What each symbol does to the units:
de: tb->nh, hs->jj, jr->zl, cm->rn, jt->ds, nm->tp, bz->dj, hc->gn, sq->lf, zc->dg, lf->jr, hb->sf, pr->qm, mt->ll, bn->cq, gq->zc, sl->fp, pz->mz, cn->mm, gz->dl, sn->zs, jh->gb, bp->fh, zs->dz, lz->bq, bf->cn, cz->pr, fh->mn, cc->zp, fq->qf, cd->cf, jg->nm, gh->jf, qf->dn, bq->fd, dz->tg, cq->cj, ft->hs, bm->gl, jd->rh, sf->sb, ms->qn, gp->lm, gs->lc, qh->zb, sb->lb, nb->jg, tp->bb, nt->ld, mp->gp, ds->nb, rn->nj, bb->sq, bs->fj, zz->qz, hf->sg, zg->gm, cf->pq, rd->dt, mf->hf, ff->jd, jf->cm, lp->bn, nl->mj, fc->nr, dp->jp, fr->lj, fd->rp, cg->gs, pm->hq, nr->qh, nj->fm, sm->sl, sg->zd, nq->ms, gb->pm, ll->jh, ht->dp, fg->fq, nf->zm, rm->cd, mj->hb, hd->rd, bd->fr, gm->pz, mm->mp, zl->cg, ch->nt, zp->rj, dl->sm, jm->cz, fj->hc, zh->dc, zq->zz, nh->mb, zb->ff, qm->rz, jj->ht, dc->bp, pq->zg, mb->ft, rh->mt, lb->jm, mn->nl, zm->zq, rq->gq, qd->jb, gd->qg, lc->ns, fp->mf, jb->bs, mz->hl, dn->zh, rf->jt, jp->nf, dd->bm, qz->lh, fm->rm, hj->lp, dg->nq, gn->gj, cj->pf, pb->sc, dj->fg, rp->cc, gl->ct, sc->gz, lj->gh, qn->tz, lh->gd, tg->hj, hl->rf, dt->qd, hq->rq, rj->bz, hg->tb, gj->bf, ld->fc, ns->pb, rz->sn, pf->hg, lm->lz, ct->ch, qg->hd, tz->bd, zd->dd
lu: tb->rm, hs->zg, jr->rd, cm->bn, jt->nf, nm->qz, bz->ch, hc->ns, sq->qg, zc->jm, lf->hd, hb->gb, pr->dg, mt->fh, bn->jf, gq->lb, sl->mm, pz->jj, cn->dl, gz->gj, sn->qn, jh->nl, bp->jd, zs->tz, lz->hf, bf->gz, cz->zc, fh->rh, cc->bm, fq->fc, cd->tb, jg->zz, gh->hj, qf->nr, bq->sg, dz->bd, cq->cm, ft->pq, bm->rp, jd->dc, sf->pm, ms->qm, gp->fp, gs->jb, qh->qf, sb->hq, nb->zq, tp->lh, nt->bz, mp->sl, ds->zm, rn->cq, bb->gd, bs->gs, zz->nb, hf->lm, zg->ft, cf->nh, rd->lf, mf->gp, ff->zh, jf->lp, lp->gh, nl->ll, fc->fg, dp->mz, fr->dz, fd->zd, cg->qd, pm->hb, nr->fq, nj->cj, sm->cn, sg->lz, nq->pr, gb->mj, ll->mn, ht->pz, fg->ld, nf->rf, rm->hg, mj->jh, hd->sq, bd->zs, gm->hs, mm->sm, zl->dt, ch->rj, zp->gl, dl->bf, jm->gq, fj->lc, zh->zb, zq->ds, nh->cd, zb->dn, qm->nq, jj->gm, dc->ff, pq->mb, mb->cf, rh->bp, lb->rq, mn->mt, zm->jt, rq->sb, qd->zl, gd->tp, lc->bs, fp->mp, jb->cg, mz->ht, dn->qh, rf->jp, jp->hl, dd->fd, qz->jg, fm->pf, hj->lj, dg->cz, gn->pb, cj->rn, pb->hc, dj->nt, rp->dd, gl->cc, sc->gn, lj->tg, qn->rz, lh->nm, tg->fr, hl->dp, dt->jr, hq->sf, rj->ct, hg->fm, gj->sc, ld->dj, ns->fj, rz->ms, pf->nj, lm->mf, ct->zp, qg->bb, tz->sn, zd->bq
vo: tb->cm, hs->rm, jr->lh, cm->dz, jt->jj, nm->nf, bz->dd, hc->zl, sq->zz, zc->hb, lf->qz, hb->rh, pr->hq, mt->dn, bn->bd, gq->mj, sl->gn, pz->nh, cn->ns, gz->bs, sn->zc, jh->dc, bp->nr, zs->dg, lz->sm, bf->lc, cz->pm, fh->qh, cc->hf, fq->ct, cd->cq, jg->jp, gh->sn, qf->ch, bq->sl, dz->nq, cq->fr, ft->fm, bm->lm, jd->fq, sf->mt, ms->lb, gp->gz, gs->hd, qh->bz, sb->ll, nb->dp, tp->zm, nt->rp, mp->sc, ds->ht, rn->tg, bb->zq, bs->lf, zz->hl, hf->cn, zg->hg, cf->cj, rd->nm, mf->bf, ff->fg, jf->zs, lp->tz, nl->ff, fc->zp, dp->pq, fr->qm, fd->fp, cg->qg, pm->fh, nr->rj, nj->hj, sm->hc, sg->mm, nq->sb, gb->bp, ll->zh, ht->cf, fg->gl, nf->gm, rm->bn, mj->jd, hd->jg, bd->pr, gm->tb, mm->pb, zl->gd, ch->fd, zp->sg, dl->fj, jm->gb, fj->jr, zh->ld, zq->mz, nh->rn, zb->dj, qm->rq, jj->cd, dc->fc, pq->pf, mb->nj, rh->qf, lb->jh, mn->zb, zm->pz, rq->nl, qd->bb, gd->ds, lc->rd, fp->gj, jb->sq, mz->mb, dn->nt, rf->hs, jp->zg, dd->gp, qz->rf, fm->lp, hj->qn, dg->sf, gn->cg, cj->lj, pb->qd, dj->bm, rp->mf, gl->lz, sc->jb, lj->rz, qn->jm, lh->jt, tg->ms, hl->ft, dt->tp, hq->mn, rj->zd, hg->jf, gj->gs, ld->cc, ns->dt, rz->gq, pf->gh, lm->dl, ct->bq, qg->nb, tz->cz, zd->mp
bu: tb->ft, hs->dp, jr->gs, cm->fm, jt->jg, nm->sq, bz->fq, hc->bf, sq->zl, zc->ms, lf->cg, hb->lb, pr->sn, mt->gb, bn->pf, gq->nq, sl->hf, pz->rf, cn->gp, gz->sl, sn->tg, jh->hq, bp->nl, zs->hj, lz->rp, bf->mp, cz->rz, fh->mj, cc->bz, fq->zh, cd->zg, jg->bb, gh->rn, qf->dc, bq->cc, dz->lp, cq->hg, ft->ht, bm->ch, jd->ll, sf->jm, ms->bd, gp->bq, gs->pb, qh->jd, sb->cz, nb->tp, tp->lf, nt->nr, mp->lz, ds->nm, rn->rm, bb->jr, bs->gn, zz->gd, hf->dd, zg->mz, cf->gm, rd->jb, mf->zd, ff->mt, jf->nj, lp->cj, nl->sf, fc->zb, dp->zm, fr->jf, fd->zp, cg->ns, pm->gq, nr->ff, nj->cd, sm->mf, sg->bm, nq->tz, gb->rq, ll->pm, ht->nf, fg->dn, nf->zz, rm->pq, mj->sb, hd->qd, bd->gh, gm->hl, mm->lm, zl->lc, ch->fc, zp->dj, dl->fp, jm->qm, fj->gj, zh->fh, zq->lh, nh->hs, zb->rh, qm->zs, jj->jp, dc->mn, pq->pz, mb->jj, rh->jh, lb->pr, mn->hb, zm->qz, rq->dg, qd->fj, gd->rd, lc->sc, fp->sg, jb->hc, mz->jt, dn->bp, rf->nb, jp->zq, dd->ct, qz->qg, fm->cf, hj->cq, dg->qn, gn->cn, cj->tb, pb->dl, dj->qf, rp->rj, gl->nt, sc->sm, lj->cm, qn->fr, lh->hd, tg->bn, hl->ds, dt->bs, hq->zc, rj->fg, hg->mb, gj->mm, ld->qh, ns->gz, rz->dz, pf->nh, lm->fd, ct->ld, qg->dt, tz->lj, zd->gl
ni: tb->mb, hs->ht, jr->cg, cm->nj, jt->nb, nm->bb, bz->fg, hc->gj, sq->jr, zc->nq, lf->zl, hb->sb, pr->rz, mt->jh, bn->cj, gq->dg, sl->mf, pz->hl, cn->mp, gz->sm, sn->dz, jh->pm, bp->mn, zs->tg, lz->fd, bf->mm, cz->qm, fh->nl, cc->rj, fq->dn, cd->pq, jg->tp, gh->cm, qf->zh, bq->rp, dz->hj, cq->pf, ft->jj, bm->ct, jd->mt, sf->lb, ms->tz, gp->lz, gs->ns, qh->ff, sb->jm, nb->nm, tp->sq, nt->fc, mp->lm, ds->jg, rn->fm, bb->lf, bs->hc, zz->lh, hf->zd, zg->pz, cf->zg, rd->qd, mf->sg, ff->rh, jf->rn, lp->cq, nl->hb, fc->qh, dp->nf, fr->gh, fd->cc, cg->lc, pm->rq, nr->zb, nj->rm, sm->fp, sg->dd, nq->qn, gb->hq, ll->gb, ht->jp, fg->qf, nf->zq, rm->cf, mj->sf, hd->dt, bd->lj, gm->mz, mm->gp, zl->gs, ch->ld, zp->bz, dl->sl, jm->pr, fj->gn, zh->bp, zq->qz, nh->ft, zb->jd, qm->sn, jj->dp, dc->fh, pq->gm, mb->hs, rh->ll, lb->cz, mn->mj, zm->zz, rq->zc, qd->bs, gd->hd, lc->pb, fp->hf, jb->fj, mz->rf, dn->dc, rf->ds, jp->zm, dd->gl, qz->gd, fm->cd, hj->bn, dg->ms, gn->bf, cj->hg, pb->gz, dj->fq, rp->zp, gl->ch, sc->dl, lj->jf, qn->bd, lh->qg, tg->lp, hl->jt, dt->jb, hq->gq, rj->dj, hg->nh, gj->cn, ld->nr, ns->sc, rz->zs, pf->tb, lm->bq, ct->nt, qg->rd, tz->fr, zd->bm

In the rows, 67 means zero.

The rows follow the links: the fewer symbols apart two units are, the more alike their rows tend to be.

Unit, then a row for it; each showing differs a little:
cf: [  62   24   76   45   67   67   90   56   57   80   74   64   50   96   44   67   91   62   44  109   44   20   62  100   59   67   51   59   63   32   65   97  106   80   49   69   60   52   36   53   54   65   66   77   58   96   93   49   67   52   11   76   49]
lm: [  66   71   92   84   54   71   69   76   69   27   60   89   84   49  113   66   40   66   87   13  104   91   99   66   54   55   95  106   68  113   84   51   67   65   48   75   69   59   80   88   64   66   86   33   80   58   29   67   71   72   95   77   67]
ns: [  70   62   75   94   71   84   72   95   23   36   75   75   87   88  124   68   65   41  110   60   95   79   98   63   46   44  113   81   74   90   63   76   49   58   78   84   67   46   70   98   61   85   93   48   51   39   46   77   68   70   84   68   90]
nf: [  65   50   59   55   41   74   82   77   33   86   91   66   70  111   65   81   99   44   95  110   44   24   78   93   29   61   61   69   57   30   51   93   93   57   81   73   64   43   43   70   75   77   74   76   37   67   81   57   71   50   18   75   71]
qm: [  70   60   56   65  119   63   58   49   87   81   49   46   44   55   30   50   66   87   13   91   58   79   26   51  119   80   56   21   81   58   66   69   45   84   65   57   66   91   68   45   49   62   45   90   80   80   98   75   58   78   80   51   62]
fp: [  68   67   92   87   59   74   70   80   60   26   62   88   85   55  119   65   43   62   90   21  104   90  100   65   53   51  100  103   70  112   81   56   63   67   50   78   68   55   79   91   62   69   90   33   76   54   31   69   70   71   94   76   70]
nh: [  63   24   77   46   69   67   90   55   59   79   73   63   49   96   43   66   91   64   40  109   46   21   62  100   62   66   51   58   64   33   66   97  107   80   47   68   59   54   37   51   52   64   66   78   58   97   93   50   67   54   13   75   48]
pq: [  62   28   75   45   61   68   90   59   54   81   77   64   51   99   46   70   93   60   50  110   44   20   65  101   53   66   52   62   62   31   63   97  108   76   52   69   60   51   37   54   56   66   67   78   54   93   91   50   68   51   10   75   51]
dc: [  66  118   49   61   45   51   40   54  116   85   59   66   69   21   38   72   47   91   64   29   59   95   50   44   80   88   35   72   60   76   71   27   53   57   78   51   74   97   94   56   94   52   46   71   87   62   54   71   66   74   98   62   64]
mb: [  62   26   76   46   63   67   91   57   57   81   76   64   52   98   45   68   92   61   48  109   44   19   64  100   56   66   51   61   62   31   64   97  107   78   52   68   60   52   37   53   56   66   67   78   57   95   93   50   68   52   11   76   49]
sq: [  69   64   56   79   54   83   74   96   12   66   90   68   84  110  101   78   89   34  120   95   66   52   88   71   32   51   93   70   64   55   48   88   60   51   96   81   68   42   57   90   74   88   85   67   35   41   66   73   70   62   55   67   93]
nr: [  66  114   61   61   32   51   46   57  117   73   61   76   75   20   52   73   41   90   72   12   67   94   66   52   68   84   40   92   58   86   79   25   65   56   68   55   74   89   93   61   93   50   55   58   89   64   41   65   69   71   94   70   58]
nb: [  65   57   56   62   42   77   79   85   24   82   93   66   75  114   76   82   98   39  107  108   48   31   81   84   27   58   71   69   57   36   48   91   82   52   89   76   65   42   48   78   77   82   79   74   34   56   77   63   71   53   29   72   81]
ds: [  65   54   57   59   41   76   80   83   27   84   93   65   73  112   71   82   99   40  103  109   47   28   80   88   28   59   67   69   56   32   48   93   87   55   87   75   65   43   45   75   77   80   77   76   36   60   78   60   71   52   25   74   76]
jp: [  63   46   63   53   42   72   85   75   36   85   90   65   67  109   62   80   99   47   88  110   43   21   76   94   32   61   58   69   56   28   53   95   97   59   77   73   63   43   41   67   74   75   73   77   40   71   82   55   71   50   16   75   68]
hg: [  64   20   80   47   81   66   89   52   64   77   67   62   46   89   40   61   86   69   29  108   49   27   56   97   73   68   52   52   67   37   67   97  102   86   42   68   58   58   38   49   47   63   63   79   64   99   97   52   65   56   19   72   46]
qz: [  66   60   53   67   44   78   77   90   20   78   93   65   78  113   84   83   96   36  113  105   53   37   83   80   27   56   77   68   59   40   46   91   74   52   94   77   66   42   51   82   77   84   81   73   32   50   73   66   71   55   37   70   85]
cj: [  65   20   79   50   94   66   87   48   68   74   62   59   42   84   38   56   83   73   18  107   52   35   50   92   85   69   55   45   72   41   70   95   94   89   40   66   59   63   40   47   42   62   60   80   69  102   99   54   63   60   26   69   45]
lb: [  70   87   46   66  103   59   47   52   96   89   52   48   51   42   27   55   62   89   29   76   55   90   26   39  115   84   49   27   76   60   63   54   36   73   79   53   70   99   80   48   65   60   41   90   81   70   88   79   60   79   93   48   68]
zm: [  65   52   59   58   40   75   81   81   29   84   92   65   72  113   70   81   99   41  100  109   46   26   79   89   28   60   65   69   57   32   49   93   89   54   85   74   65   43   46   74   77   79   77   77   36   62   79   59   71   51   22   73   76]
rj: [  65   99   79   67   32   55   56   61  106   52   59   86   79   24   76   72   35   84   78    2   83   92   83   61   58   72   57  109   59  101   86   30   73   61   52   62   70   77   89   71   84   52   67   43   90   66   30   62   71   70   93   76   55]
rq: [  71   89   45   66  100   58   45   50   98   89   52   47   53   41   27   58   61   89   31   74   54   90   26   38  114   85   48   28   75   60   63   51   35   72   81   52   71   99   81   47   68   60   40   91   80   68   87   79   60   80   95   48   68]

Each walk starts at a row. The symbols on each line, taken left to right, move it on to the next unit.
Answer with the unit's row; about right is enough.
[  71   64   62   86   61   84   72   98   12   56   85   68   86  103  112   76   81   35  119   84   77   62   92   67   36   47  103   71   68   69   51   84   52   52   92   82   67   43   62   95   69   90   89   61   38   36   60   76   70   65   67   68   95]
bu lu ni bu de de lu [  69   63   87   91   67   79   71   86   44   26   65   84   86   67  124   65   50   54   97   33  105   89  101   63   52   48  109   95   73  107   75   64   58   64   58   80   67   50   75   94   59   77   92   37   68   48   36   73   70   72   93   73   79]
vo ni lu vo de de bu bu de [  68   65   90   89   63   75   70   82   53   25   63   86   86   59  122   66   45   58   93   26  105   90  100   65   52   49  105   99   71  110   79   60   60   64   53   78   68   53   77   92   60   72   91   35   72   51   32   71   71   72   95   74   73]
[  65   88   86   72   37   61   61   66   95   41   58   89   81   30   91   70   36   79   80    2   93   92   90   64   56   66   70  112   61  108   88   36   74   63   47   67   70   70   87   76   77   55   74   37   88   65   27   63   71   70   93   78   58]
ni bu lu ni de de [  66  118   56   60   36   51   44   57  118   79   60   71   72   20   45   73   43   90   69   19   63   94   58   48   72   85   37   85   58   81   76   25   60   55   72   52   74   93   94   58   94   50   50   63   88   64   46   68   69   73   95   66   60]
de vo de de lu bu ni bu [  69  111   43   62   69   53   39   54  110   92   56   55   62   30   29   65   54   90   50   50   54   96   36   36   97   89   39   49   66   65   66   36   40   62   86   49   73  102   91   50   85   55   41   83   83   62   71   76   63   78   99   54   69]
[  67   62   54   73   49   81   75   93   16   73   92   66   81  111   91   81   94   34  117  101   58   43   85   76   29   54   85   69   62   45   47   90   67   49   95   78   67   42   54   86   78   87   83   71   33   44   70   69   71   57   44   69   90]
bu de bu bu vo vo lu lu de ni [  69   63   59   83   58   84   72   97   12   62   88   67   85  108  105   77   86   34  120   90   71   56   90   69   33   48   98   69   66   60   49   87   57   51   95   80   68   43   59   93   72   89   87   64   35   39   63   74   70   61   60   67   94]
bu vo de vo de lu bu vo vo [  63   42   64   51   43   71   85   71   40   86   88   66   64  107   58   79   99   49   83  110   42   20   74   96   34   63   57   68   56   27   54   96  100   62   72   72   62   45   39   67   71   73   72   77   41   77   84   54   70   49   13   75   64]
[  69   44   65   62  121   63   67   47   81   77   50   48   41   63   32   48   70   84    8   97   58   68   31   60  117   76   58   22   80   54   68   78   56   90   56   60   64   85   60   43   41   62   50   88   78   87  100   70   59   74   67   54   57]
bu ni ni bu lu lu ni [  63   23   77   46   73   67   91   54   59   78   72   63   48   94   42   65   90   65   37  109   47   22   60  100   64   67   52   57   64   34   66   97  105   82   45   68   59   55   36   51   51   64   65   77   60   99   95   50   66   54   14   74   46]
de vo de de lu bu ni bu [  63   40   65   50   45   71   87   70   42   86   87   66   63  108   56   78   98   50   79  111   43   19   74   98   35   63   55   68   57   28   56   96  101   64   70   72   62   44   39   63   70   73   71   77   43   78   85   53   70   50   11   76   62]
[  67   73   92   83   52   69   68   75   72   29   60   88   84   45  111   67   38   68   86   11  103   91   98   66   53   57   92  107   68  113   86   49   68   65   46   74   68   59   82   86   65   65   86   33   82   59   28   66   71   72   93   77   64]
de ni lu bu ni de ni [  65  113   64   61   30   52   46   57  116   71   60   77   74   19   54   74   41   88   73    9   70   93   68   53   66   82   42   95   57   88   79   25   66   57   65   55   73   88   93   61   93   50   56   57   90   63   40   65   70   71   95   70   58]
ni lu ni de lu lu [  67  119   51   60   43   51   41   56  117   84   59   68   70   21   40   72   47   90   65   25   60   95   52   44   78   88   35   75   59   76   72   26   54   56   77   51   74   97   94   56   94   50   47   69   87   62   52   70   67   74   96   63   63]
[  65  108   69   63   30   53   49   59  114   65   59   81   77   20   63   74   38   87   75    6   74   93   73   56   62   80   46  101   57   92   81   26   70   58   61   57   73   83   92   65   90   50   60   51   89   65   36   63   70   70   94   73   57]
bu bu lu lu lu ni [  68  118   46   61   51   51   39   54  116   89   59   63   67   23   35   70   49   90   61   34   57   96   45   41   84   88   35   67   61   73   69   28   49   56   81   51   75   98   94   54   93   52   45   74   86   61   58   73   65   75   98   59   65]
ni ni ni lu ni bu ni de [  70   51   61   63  121   62   64   47   82   78   49   47   42   60   31   49   69   86   10   94   57   74   29   56  119   77   57   21   80   55   68   75   51   87   60   59   65   87   63   45   45   62   47   90   79   86   99   72   59   76   73   52   59]
[  64   20   80   48   88   65   88   49   67   75   65   60   44   87   39   59   85   71   23  107   51   31   54   94   78   68   54   48   70   39   70   96   99   89   41   68   59   60   39   47   44   63   62   79   66  101   97   53   64   58   23   70   46]
lu vo lu bu lu de [  65   21   79   52  100   66   85   47   70   74   59   58   41   81   38   54   81   75   14  107   54   38   48   88   89   70   56   40   73   43   72   94   90   92   40   66   60   65   43   46   39   62   58   81   71  100  100   57   63   62   32   68   46]
ni bu lu vo ni bu bu lu de [  62   34   70   46   52   69   89   64   49   84   83   65   57  103   51   75   96   54   65  111   42   17   70  100   43   66   52   65   58   28   60   97  106   70   61   70   60   48   37   58   64   69   70   77   49   86   88   51   69   50   10   76   57]
[  70   76   49   67  111   60   51   50   92   86   50   47   48   48   28   53   63   87   23   82   56   87   26   43  118   83   51   22   78   58   64   60   38   78   75   54   69   96   76   46   58   62   43   90   80   73   92   78   60   80   89   48   67]
vo de lu bu ni lu de ni [  70   53   60   64  121   63   61   47   84   80   50   46   43   59   30   49   69   86   11   94   58   74   28   54  118   78   57   20   81   56   67   73   48   87   61   58   66   89   66   44   47   62   47   90   79   84   99   74   59   77   75   51   60]
lu vo de vo de lu de ni de lu [  70   83   47   65  106   59   48   51   95   87   52   46   51   45   28   55   63   89   27   78   54   89   26   40  116   83   50   25   76   60   63   55   36   75   78   53   69   98   79   46   63   60   41   91   81   70   89   79   59   79   92   49   68]
[  62   30   73   46   58   68   90   60   53   82   79   64   54  100   47   71   94   59   53  109   43   18   66  101   51   66   51   63   61   30   62   97  107   75   53   69   60   49   37   54   59   66   67   78   52   92   91   50   68   51   11   77   51]
de ni lu bu ni de ni [  67   61   54   69   46   80   76   90   18   77   92   66   79  113   86   82   95   35  114  104   55   39   83   79   27   54   80   68   60   42   46   90   73   50   95   77   66   41   51   84   77   85   81   72   33   49   73   67   71   56   39   70   87]
de bu vo vo lu lu de [  64   48   61   54   42   72   83   77   33   85   91   66   68  110   63   81  100   45   92  110   43   21   77   93   31   61   61   69   56   29   52   95   95   59   78   73   63   43   43   69   73   76   74   76   38   70   82   56   71   50   16   75   70]
